Each row comes from the steps of one walk. Every step used is in the known rows, and no mark comes twice. Write the walk behind each row, first mark first.
Known rows
s h y x b u a g: +2.90	-1.16	+0.77	-1.48	-4.15	-1.88	+2.28	+6.69	+2.61	-0.95	+2.70	-1.40	+3.25	+1.56	-1.15	+0.88	-3.72	+0.38	-1.24	-2.25	+1.51	-4.42	-1.85	+3.64	+0.44	+0.60	+3.37	+0.46	+0.05	+0.50	-3.61	-2.57	-1.49	+0.28	-0.64	+4.90	+0.90	-0.41	+3.73	+2.85	-3.14
u g a t x b: -0.74	-1.92	-3.97	+2.41	-4.08	-3.68	+1.77	-2.96	+3.06	+0.60	+1.17	-0.95	+3.02	+0.52	-0.34	-1.48	-3.33	-0.27	+1.10	+0.71	+0.99	-1.49	-0.39	-0.54	+0.59	+1.23	+3.30	-2.93	+1.69	+3.05	+0.16	+0.44	+1.50	+0.32	+0.91	-0.12	+0.54	-0.30	-0.07	-2.42	-3.50
t x y s b u: +2.95	-7.44	+0.95	+1.35	-0.22	-1.92	-1.56	+1.28	-0.12	-1.81	-0.69	-0.01	+2.98	-2.71	+2.84	-0.86	-3.02	+0.34	-0.84	-1.34	-1.24	-1.56	-1.39	+5.15	-2.21	+0.73	+0.08	-2.42	+1.93	+4.05	-5.06	-6.84	-1.91	-0.11	-0.34	+4.91	-0.52	-4.94	-2.42	+3.67	+2.66
u a t s b y x: +1.22	-3.48	-2.06	+1.20	-1.56	-4.84	+0.58	+0.89	+2.95	-3.35	+0.32	-1.93	+2.57	-1.80	-0.58	+1.47	-4.12	-3.16	+1.25	+0.20	-2.19	-0.39	-4.04	+4.11	-1.67	+0.53	+2.91	-3.33	+1.81	+5.20	-0.86	-2.03	+0.30	+0.04	+1.56	+3.76	+0.20	-1.93	-1.09	+0.02	+0.94
t s h b y: +0.33	-2.24	-1.50	+1.09	-1.78	-1.87	+2.61	+3.12	+1.26	-3.90	+0.18	+0.78	+2.18	-2.96	-1.08	+0.97	-4.18	+0.49	-0.99	-1.88	-4.19	+0.11	-4.24	+5.34	+1.42	+0.14	+3.64	-2.72	-2.71	+4.29	-2.96	-2.45	-2.18	+2.09	-1.93	+4.37	-0.87	+0.38	-1.14	+3.65	+0.46
a u x h b: +0.58	-1.12	-0.39	-1.07	-3.60	+0.15	+3.13	+1.50	-0.99	-0.42	+2.12	+0.62	-0.90	-3.63	+0.93	-0.49	-0.46	-0.73	+1.01	-3.84	-2.05	-3.60	-2.73	+3.19	-1.95	+0.33	+1.43	-1.83	-0.45	+0.53	+1.03	-3.16	-0.31	+4.16	+1.20	-0.68	+1.12	-2.33	-1.81	+1.30	-2.31
u a g h y s: +1.74	+3.24	+0.53	-5.30	-1.10	-1.50	+1.70	+3.78	+4.90	+0.16	+1.95	-1.65	+1.98	+2.14	-0.68	-1.80	+1.35	-1.37	+0.36	-1.11	+1.56	-1.05	-0.89	+1.76	-1.31	-1.60	+2.26	-1.80	+2.04	+1.52	-1.69	+1.17	-0.58	-0.61	-3.62	-0.14	+1.47	+1.39	+4.22	+3.83	-3.57
y x b u a s h: +1.80	-3.77	+0.32	+1.68	-2.90	-1.20	+1.09	+3.91	-0.56	-0.91	+2.32	-2.88	+0.90	-3.30	-0.23	+1.95	-3.34	-0.97	+1.42	-2.13	+0.35	-3.80	-2.23	+4.83	-0.90	-0.17	+3.89	+0.16	+0.16	-0.08	-1.52	-3.38	-0.09	+1.33	+1.37	+1.80	+0.49	-2.31	+0.68	+0.99	+0.03
x h y s u g a t: +2.56	+0.71	-1.65	+0.13	-4.09	-4.86	-1.58	-1.51	+3.01	-1.44	+1.42	-2.30	+4.80	-1.34	-2.02	-0.67	-3.52	+1.01	+0.17	-0.58	+1.62	-3.72	-3.32	-0.36	-1.39	+0.32	+2.04	-4.04	+0.99	+2.26	-2.33	+0.98	-1.58	-1.13	-4.07	+1.72	+1.03	-2.55	-2.36	+2.10	-3.59
u g a t: -0.65	+3.35	-4.03	+1.81	-3.33	-2.73	+0.10	-2.46	+2.47	+0.18	+1.47	-1.95	+1.78	+1.38	-1.59	-0.64	-2.14	-0.38	+1.24	+0.56	+1.13	-1.87	+0.71	-2.63	+1.54	-0.19	+1.06	-1.03	+0.93	-0.51	+1.77	+3.91	+1.24	-0.88	-0.76	-2.95	+0.29	+0.89	+0.29	-2.86	-4.29
b x h y s u a g: +1.94	-0.83	+1.47	-3.78	-4.12	-2.84	+0.68	+2.65	+2.80	-1.06	+1.78	-0.81	+3.35	+0.57	-0.73	-0.93	-2.35	-0.38	-0.44	-1.20	+1.30	-3.92	-3.26	+1.93	-2.99	-0.07	+1.30	-1.71	+3.13	+1.31	-4.31	-2.65	-0.79	-0.24	-3.21	+4.81	+1.90	-3.10	+0.82	+3.63	-1.16
x h b s u g: +0.91	-2.29	+0.61	-0.76	-3.36	-0.34	+0.13	+3.24	+2.31	+0.18	+0.55	+0.67	+0.93	-1.04	+0.03	-1.00	-4.73	-0.12	-0.02	-0.83	-1.12	-2.15	-3.12	+1.81	-1.09	-0.21	+0.82	-0.36	-0.09	-0.52	-3.62	-3.92	-1.65	+2.26	-3.26	+5.36	+0.53	-1.87	-0.85	+1.78	+0.26
x y s h: +0.76	-1.51	+0.68	+1.72	-2.43	-1.44	+0.12	+2.19	+0.11	-3.58	+0.65	+0.27	+2.74	-2.86	+0.68	+1.75	-3.15	+2.49	+1.05	-1.42	-1.91	-2.85	-3.59	+3.28	-0.39	+2.13	+0.80	-1.70	-0.42	+2.31	-3.27	-1.94	-1.42	+1.17	-5.16	+2.34	+0.04	+0.03	-3.01	+5.15	-0.94
y x b s h: +2.81	-5.65	+2.87	+0.96	-2.02	-0.35	+2.91	+3.84	-1.00	-1.92	-0.48	+0.67	-0.95	-2.61	+2.71	+2.11	-2.62	+0.80	+1.52	-0.90	+0.26	-2.33	-4.53	+3.30	-1.53	+2.74	+3.20	+1.08	-1.06	+2.32	-2.78	-2.99	-0.09	+1.79	-2.28	+5.23	+1.49	-0.15	-2.50	+2.45	+0.86
x y s b u g: +1.98	-2.86	-0.07	+1.11	-2.36	-1.32	-2.02	+2.79	+1.48	-1.24	+0.75	+0.05	+2.78	-0.49	+1.62	-0.11	-4.57	+1.20	-0.57	-2.02	-1.81	-2.96	-1.65	+3.46	-0.59	+0.36	-1.19	-0.45	+1.44	-0.34	-3.71	-5.35	-2.22	-0.37	-2.15	+4.19	-0.20	-2.34	-0.67	+2.85	-0.23
u g y x: +0.45	+1.94	+0.45	-0.97	-0.42	-1.88	+0.85	+4.57	+4.10	-0.33	+1.50	+0.33	-0.38	+1.47	+0.62	+0.18	-0.16	+0.45	-2.62	-2.09	+0.54	+0.63	-0.12	+0.77	+0.94	-1.17	+1.31	+0.59	-1.41	+1.07	+1.72	-0.80	-1.28	+1.72	-1.73	+0.54	+1.78	+2.05	+3.16	+1.10	-2.52
x h b y: +0.93	-1.05	+0.29	+0.50	-3.16	-2.07	+0.96	+3.40	+1.68	-2.02	+0.21	+0.08	+0.50	-2.63	-0.51	+0.55	-3.91	+1.87	-1.10	-2.72	-2.59	-1.62	-5.86	+3.25	+0.60	+1.24	+3.70	-1.96	-2.47	+2.21	-1.06	-3.64	-4.20	+1.34	-2.00	+4.22	-0.12	+0.58	-3.03	+3.86	-0.92
x h b s u: +2.29	-4.61	+2.43	-1.17	-1.29	+0.06	+0.28	+2.32	+0.09	-0.06	-0.70	+0.34	-0.33	-2.83	+0.47	-0.71	-2.63	-0.60	+0.46	-0.53	-0.07	-1.46	-3.75	+2.24	-2.32	+0.12	+1.37	-0.74	-0.07	+0.60	-3.92	-3.91	-1.51	+1.57	-2.23	+5.45	+0.21	-3.41	-3.03	+2.12	+2.13
g y s u: +2.01	-1.60	+2.61	-2.84	+2.82	-0.13	-1.22	+0.78	+1.09	+0.65	+0.45	+0.48	+0.77	-1.36	-0.47	-1.12	+2.16	-0.90	-0.59	-0.87	+1.59	+1.18	+0.59	+0.35	-1.69	-2.10	-0.61	-1.00	+0.91	+0.67	-2.02	-1.66	+0.01	+0.28	-1.88	+1.85	+0.55	-2.57	+0.22	+1.98	+1.27
u a s h x: -0.77	-0.13	-1.39	+1.26	-2.57	-1.66	+1.59	+2.85	+0.87	-2.88	+2.04	-2.65	+0.74	-2.61	-0.12	+1.27	-2.26	-1.20	+2.30	-2.56	-0.19	-2.24	-2.34	+4.06	-1.05	-0.93	+2.65	-0.91	+0.05	+1.62	+0.21	+0.29	+0.45	+3.29	-0.34	-0.50	+1.08	-0.72	+0.62	+1.96	-1.35
u g h x y s: +1.40	+0.51	+1.83	-0.29	-2.01	-2.44	+1.02	+5.68	+4.89	-1.51	+1.35	-0.32	+0.48	-1.27	+1.47	+1.51	-1.29	+2.34	-0.16	-3.17	-0.54	-0.12	-4.15	+2.81	-0.79	-0.78	+1.85	-1.58	-0.79	+2.56	-0.02	-2.39	-2.54	+1.79	-5.52	+1.13	+3.40	+0.39	-0.28	+4.92	-2.57
h x y s u: +2.65	-3.68	+3.39	+0.34	-0.20	-1.83	-1.09	+2.37	+1.36	-1.44	+0.54	-0.16	+1.35	-4.69	+0.18	+2.44	-0.63	+1.89	+0.69	-2.11	+0.79	-0.16	-3.78	+2.23	-2.47	-0.73	-0.64	-1.58	+0.33	+1.62	-2.70	-3.76	-1.16	+1.38	-3.28	+3.53	+2.70	-5.12	-4.34	+2.90	+1.40
s h y x b: +3.35	-3.68	+2.18	+0.09	-1.87	-2.48	+2.67	+4.54	+0.64	-2.94	-0.36	+0.12	+1.18	-1.62	+0.98	+1.54	-2.10	+2.52	-1.76	-2.65	+0.74	-1.96	-5.53	+4.48	-0.89	+2.26	+4.30	-1.44	-2.55	+4.29	-1.88	-2.77	-3.04	+1.04	-1.18	+5.56	+1.74	-0.08	-1.55	+4.29	-1.67
h x y s b u a: +3.37	-4.88	+1.50	+0.45	-1.86	-2.11	-1.66	+3.93	+1.42	-2.35	+0.86	-2.44	+1.59	-3.48	+1.60	+1.61	-2.83	+0.43	+1.43	-3.16	+0.95	-3.00	-3.68	+3.74	-2.15	-0.07	+0.19	-1.20	+2.55	+0.84	-3.30	-5.06	-1.25	+0.69	-0.56	+4.21	+0.85	-5.16	-2.23	+3.19	+1.33
u a s h b: -0.71	-0.28	-2.22	+0.28	-2.64	-0.98	+1.96	+2.64	+1.42	-2.26	+1.66	-2.70	+0.81	-3.11	-0.98	-0.67	-2.46	-1.58	+2.09	-2.55	-1.04	-2.36	-2.28	+4.75	-0.32	-1.17	+3.25	-2.03	+0.03	+0.79	-0.65	-0.45	-0.24	+3.15	-0.48	-0.36	-0.27	-0.41	+0.14	+1.42	-1.85
t s b x h: +0.46	-7.03	+0.32	+0.76	-1.95	-2.34	+2.52	+0.06	-0.89	-2.91	-1.97	+1.59	+0.10	-0.05	+3.71	-0.48	-3.28	-0.60	-1.61	-0.74	-2.43	-0.72	-4.71	+4.76	-2.76	+2.25	+2.23	-2.49	+1.73	+4.85	-2.41	-4.26	-0.95	+0.08	+0.34	+5.80	-0.07	-2.06	-0.91	+2.64	+1.82
s u x b y: +0.82	-3.09	+0.62	-0.29	+0.01	-0.13	+1.40	+0.24	-2.54	+1.53	+1.70	+2.17	+0.81	-1.09	-1.02	-0.27	-2.75	-0.13	-0.47	-0.72	-1.13	-2.13	-1.88	+2.64	-1.96	+0.17	+1.25	+0.15	-0.93	+0.62	-0.96	-6.31	-0.67	+0.75	+2.35	+4.53	+0.87	-3.89	-2.18	+0.12	+2.37
b s x h: +0.68	-4.63	+0.43	+0.43	-1.92	-0.34	+1.31	+1.09	-1.20	-2.55	-0.96	+0.57	-0.22	-0.34	+3.35	-0.77	-3.80	-0.52	-0.12	+1.46	-0.79	-3.12	-3.25	+2.84	-3.02	+1.73	+1.44	+0.13	+1.68	+3.80	-2.08	-2.89	-0.66	+0.25	-2.07	+4.43	+0.20	-1.22	-2.08	+2.77	+1.75
x y s b h: +1.91	-3.58	+0.86	+1.02	-2.31	-2.16	-0.20	+1.50	+0.28	-2.92	-0.88	+1.20	+1.80	-3.11	+2.32	+0.42	-4.17	+1.48	+0.64	-2.26	-3.31	-2.87	-5.79	+4.45	-1.93	+2.59	+2.20	-2.39	+0.46	+2.95	-2.31	-4.81	-3.66	+0.25	-3.47	+6.11	+0.08	-0.84	-4.04	+5.12	+0.35
g y s x: +1.55	-2.90	+1.11	-1.81	+2.15	-0.68	+0.95	+1.41	+1.35	-2.37	-0.17	-0.01	-0.18	-0.91	+2.40	-1.74	+1.33	-0.48	-1.26	-0.75	+1.05	+0.13	-0.41	+2.20	-2.23	-1.24	+0.65	-1.16	+1.78	+4.40	-0.23	-1.87	-0.26	+0.34	-2.22	+1.63	+1.16	-1.16	-0.35	+2.66	+0.44
x h y s u a t: +2.52	-1.18	-0.03	-1.71	-2.23	-4.03	-2.70	+0.16	+2.79	-2.15	+1.30	-3.56	+4.96	-2.14	-3.06	-0.27	-3.14	-1.57	+1.70	+0.55	+1.17	-3.41	-3.41	+0.89	-3.46	+0.57	+1.63	-4.47	+2.38	+3.39	-3.08	-1.03	-0.76	-0.21	-2.17	+2.98	+0.30	-3.73	-2.27	+3.19	-0.31
u x y s: +1.31	-1.76	+0.54	+0.60	-0.31	-1.13	+0.77	+1.02	-1.50	-1.89	+1.82	-0.15	+0.32	-3.43	+1.61	+0.87	-0.94	+1.19	+1.30	-1.19	-0.94	-2.70	-1.83	+2.84	-2.60	+1.32	-0.07	-0.84	-0.13	+2.53	-0.37	-3.89	+0.13	+2.01	-2.86	-0.47	+1.45	-2.52	-4.05	+2.32	+0.96
a t x h y: +1.40	-2.73	-1.22	+0.31	-1.77	-4.97	-0.13	+0.62	+2.34	-3.15	-0.38	-1.75	+3.83	+0.06	-0.45	-1.53	-3.70	-1.04	-1.53	+0.73	-0.70	-1.41	-2.70	+3.12	-2.27	+2.19	+3.75	-4.62	-0.48	+8.60	-1.33	-1.70	-2.39	+0.86	-0.27	+2.82	-0.11	-0.80	-1.59	+3.84	-0.99

Which walk is each row?
+0.57	-3.23	-1.83	+1.57	-3.30	-1.36	+1.09	+4.04	+1.90	-2.00	+1.43	-1.88	+0.69	-1.58	+1.25	-1.83	-5.43	-0.42	-2.18	-2.43	-2.12	-3.16	-1.89	+5.94	-1.19	-1.99	+2.52	-1.02	+0.10	+2.15	-0.48	-5.34	-3.09	+1.63	-0.92	+2.49	+0.77	-2.47	+0.18	+1.54	-1.22 -> a s x h b u g
+2.60	-5.83	-0.60	+0.87	-2.53	-3.29	+0.77	-1.61	+0.95	-0.44	-0.70	-1.68	+1.69	-3.66	+0.11	-2.12	-3.24	-1.82	+1.44	+0.69	+1.68	-1.91	-2.72	+1.32	-2.41	+0.32	+3.67	-3.75	+1.33	+4.48	-3.49	-1.50	+0.11	+0.92	-1.17	+3.22	+0.17	-5.13	-4.53	+0.07	+0.73 -> g a t x h b s u
+1.62	+0.56	-0.28	+2.05	-5.20	-3.59	-0.41	+1.42	+2.60	-1.14	+2.00	+0.20	+3.05	-4.33	-0.48	+2.37	-4.35	+3.71	+0.37	-3.33	-0.23	-3.37	-5.14	+0.71	+0.24	-0.47	+2.44	-1.86	-0.48	-0.15	-1.41	-1.90	-2.87	+0.85	-5.33	+3.72	+2.63	-2.89	-3.17	+2.89	-1.89 -> b h x y s u g a
+2.77	-2.83	+3.02	-3.16	-1.30	-1.88	+0.93	+4.45	+3.13	-0.07	+0.37	-1.26	+0.18	-2.98	-0.44	-0.81	-0.52	-0.25	+0.09	-2.38	+1.27	-1.10	-4.74	+3.29	-2.67	-2.37	+2.71	-2.97	+2.10	+1.00	-2.43	-4.98	-1.98	+0.19	-2.25	+3.80	+2.42	-5.17	-2.15	+3.33	+1.11 -> g h b x y s u a
+2.59	-3.00	+0.80	-2.77	-0.94	-1.82	+2.76	+3.61	+3.87	-1.53	-0.08	+0.30	+1.48	+0.92	+2.30	-2.30	-1.41	+1.12	-2.25	-1.46	+0.50	-1.14	-4.22	+4.41	-2.69	-0.53	+3.62	-2.69	+1.12	+5.35	-1.04	-3.91	-2.93	-0.51	-2.71	+4.68	+2.85	-0.26	+0.81	+4.64	-2.18 -> u g h y s x b
+2.00	-5.32	-0.87	+2.23	-2.66	-2.94	+0.99	+2.69	+1.47	-2.42	+1.82	-3.18	+3.40	-2.15	-1.95	+2.69	-4.74	-2.22	+1.81	+0.68	-0.32	-2.38	-1.56	+2.82	-0.49	+1.05	+3.66	-2.04	+1.12	+3.35	-2.49	-2.15	+1.79	+0.77	+0.86	+2.85	-0.22	-2.55	+0.73	-0.01	+0.86 -> y x b u a t s h
+4.00	-3.63	+0.94	-1.32	-1.37	-2.79	+0.25	+4.14	+0.69	-0.38	+1.71	-3.94	+0.35	-3.10	-0.58	+1.05	-1.29	-1.66	-0.35	-1.86	+2.23	-2.39	-3.46	+5.25	-2.42	-1.15	+4.61	-0.57	-0.09	+1.56	-0.86	-3.80	-1.51	+0.24	+3.44	+2.19	+1.16	-3.60	+0.07	+1.05	+0.72 -> h y x b u a s
+2.65	-4.06	-0.86	-0.47	-2.75	-4.71	-0.52	+0.89	+4.35	-1.47	+0.76	-0.47	+6.14	-2.05	-1.92	-1.59	-5.71	-0.76	-0.20	-0.20	-1.64	-1.99	-3.34	+2.94	-2.59	+0.89	+4.18	-4.91	+0.19	+6.83	-3.02	-5.22	-2.60	+1.33	-1.90	+7.23	+1.66	-2.72	-1.78	+3.08	+0.00 -> a t x b h y s u g
+0.36	+1.42	-0.14	-3.36	-2.22	-0.75	+3.11	+5.61	+5.48	-1.92	+2.86	-1.05	+1.79	-0.05	-0.64	-1.67	-0.42	-0.78	+1.27	-3.59	+0.49	-1.79	-0.46	+2.50	+0.85	-1.01	+2.07	-1.51	+1.31	+1.00	-2.49	+0.11	+0.34	+3.31	-5.43	+1.05	+0.42	+2.14	+3.45	+3.64	-4.63 -> u a g y s h b
+1.12	-3.26	-4.65	+2.84	-3.68	-4.32	+1.41	+0.82	+3.44	-2.78	+1.26	-2.33	+3.31	-1.09	-0.88	-0.80	-5.97	-0.73	-1.62	+0.47	-0.71	-2.16	-1.51	+3.49	+0.52	-1.64	+2.65	-3.23	+1.58	+4.16	-1.21	-1.85	-0.71	-0.60	-0.47	+1.56	-0.07	-4.01	-1.25	-1.14	-1.67 -> h b u g a t s x y
+2.62	-4.31	-0.57	-2.03	-3.55	-3.10	-0.16	+2.95	+3.12	-1.89	+1.31	-1.45	+5.36	+0.69	+1.62	-2.63	-4.11	-1.00	-1.01	-1.88	-0.19	-4.15	-1.41	+5.03	-2.43	+0.90	+1.78	-3.21	+3.64	+4.22	-6.27	-4.81	-1.83	+0.11	-1.50	+5.59	-0.56	-2.83	+2.61	+5.17	-1.12 -> t x h y s b u a g
+1.77	-0.98	+0.85	-1.64	-2.00	-1.75	+2.91	+6.25	+3.83	-3.51	+0.75	-0.05	-0.21	-0.99	+1.48	-1.51	-1.66	+1.22	-1.61	-4.72	-0.36	-1.23	-2.64	+3.19	+0.38	-0.78	+2.81	-1.11	-1.28	+3.07	-1.10	-2.99	-1.96	+3.37	-4.85	+3.27	+2.06	+0.95	+0.32	+4.25	-2.29 -> u g y s h b x
+4.89	-3.64	+5.22	-5.27	+0.38	-0.87	+3.72	+5.94	+2.64	+2.33	-0.11	+1.60	-0.69	+1.90	+1.18	-1.11	+0.55	-1.55	-1.64	-0.52	+2.59	+0.18	-3.41	+4.10	-3.51	-1.08	+3.49	+0.57	+0.01	+2.40	-3.47	-3.51	-1.82	-0.68	-1.88	+6.68	+3.35	-1.72	+1.83	+2.99	-0.70 -> a g h y x b s u
+1.49	+1.87	+2.14	-3.46	-1.32	-1.34	+1.10	+4.71	+5.01	+1.10	+2.83	-0.42	+1.93	-0.23	-1.80	+0.46	-0.25	-0.88	+1.10	-2.46	+0.62	-0.29	-1.88	+1.55	-1.08	-3.41	+1.40	-0.85	+1.68	-0.12	-2.13	-1.65	-0.64	+0.24	-3.64	+2.64	+3.10	-1.76	+2.53	+2.92	-1.51 -> b y s u a g h x
-0.29	-0.26	-2.63	+3.25	-6.15	-3.50	+3.78	+2.18	+1.18	-2.03	+2.47	-0.14	+1.16	-2.61	+0.37	+1.75	-5.27	+2.24	+0.67	-4.36	-1.18	-3.44	-6.25	+4.87	+1.23	+0.30	+5.82	-0.76	-2.36	+1.51	+0.10	-1.04	-1.98	+2.17	-1.13	+2.39	+1.77	+1.07	-1.17	+2.34	-4.44 -> u g a s h x b y
+2.86	-1.65	+2.77	-2.90	-0.30	-0.61	+1.57	+4.22	+3.77	+0.78	-0.11	-0.04	-0.79	-1.32	+0.50	-1.99	+0.38	+0.32	-1.27	-3.21	+0.75	+0.75	-2.03	+1.69	-1.53	-3.50	+1.47	-1.57	+0.45	+0.38	-1.25	-4.16	-1.93	+0.55	-3.41	+3.06	+3.72	-3.31	-0.15	+1.51	-0.02 -> y s u g h b x
+3.26	-3.65	+0.45	-2.44	-2.60	-1.52	+1.81	+0.44	-1.99	-2.60	+0.82	+0.91	+1.19	-3.35	+3.41	-1.30	-0.54	-0.75	+0.59	-4.19	-1.69	-4.93	-4.90	+5.76	-5.13	+1.76	+0.99	-3.28	+1.30	+3.79	-1.75	-4.38	-1.42	+2.34	+0.58	+2.74	+1.20	-3.66	-2.80	+5.00	-1.62 -> a u x h y s b
+0.73	-1.61	-0.31	-2.75	-3.50	-3.16	-0.12	+1.30	+4.21	-0.77	+2.31	-0.63	+6.30	-0.22	-1.07	-1.76	-2.86	-0.63	-0.34	-0.34	+0.30	-2.77	-1.34	+2.82	-2.52	-0.06	+1.24	-3.98	+3.29	+3.72	-5.77	-2.76	-0.54	+1.06	-3.29	+4.17	+0.66	-2.97	+2.10	+4.30	-1.33 -> t x h y s u a g
+2.27	-3.41	+0.33	-0.81	-1.86	-2.39	-0.26	+5.49	+4.77	-1.50	+1.67	-1.14	+2.33	-2.17	+1.03	-2.04	-2.93	+0.73	-2.60	-3.54	-0.86	-0.98	-0.69	+3.40	+0.27	-0.97	+2.89	-2.77	-0.72	+4.20	-2.95	-5.75	-2.98	+3.21	-3.64	+3.14	+0.17	-1.10	+1.43	+4.83	-0.68 -> t x h b u g y s
+0.62	-0.41	+1.51	-1.34	-3.00	-1.88	+0.14	+3.37	+4.46	-0.20	+3.13	-0.72	+3.11	-1.68	-1.25	+1.73	-1.57	+0.25	+2.15	-1.69	+1.13	-1.82	-1.96	+1.52	-1.66	-1.28	-1.09	-0.95	+3.14	-0.66	-3.35	-2.09	+0.88	+1.72	-4.04	+2.47	+2.60	-3.59	+0.08	+1.74	-1.66 -> h x y s u a g
+0.95	-1.37	+1.09	-1.78	-4.33	-0.93	+3.17	+4.91	+3.80	-1.65	+2.76	+1.61	+1.33	-2.31	+1.21	+1.15	-0.63	+0.45	+1.33	-5.57	-0.75	-2.06	-3.86	+3.22	-0.40	-0.10	+2.08	-1.37	+0.07	+1.36	-1.00	-1.92	+0.12	+4.96	-1.91	+2.61	+2.47	+1.02	+1.79	+4.55	-5.01 -> a u g y s h x b
+1.05	+1.39	+1.12	-2.08	-2.93	-1.78	+0.65	+6.40	+3.83	+0.53	+3.51	-1.36	+1.20	+2.62	-0.58	+0.27	-1.88	-1.04	-1.89	-1.80	+1.33	-2.87	+0.63	+1.17	+0.68	-0.67	+2.13	+1.12	+0.98	-0.63	-0.99	-1.60	-0.91	+0.63	-1.82	+1.41	+0.18	+0.87	+5.69	+2.44	-2.97 -> b u a g y x h
+2.65	-3.34	+2.31	-0.06	-3.37	-1.40	+0.70	+5.18	+3.01	-0.54	+0.46	+0.09	-0.07	-2.98	+0.99	+0.79	-4.02	+0.90	-0.44	-2.03	-0.27	-1.80	-4.41	+2.45	-1.44	-0.23	+1.62	-0.15	-0.95	+0.38	-2.91	-4.67	-2.14	+2.69	-4.16	+5.72	+2.47	-2.66	-1.99	+1.63	+0.25 -> y x h b s u g
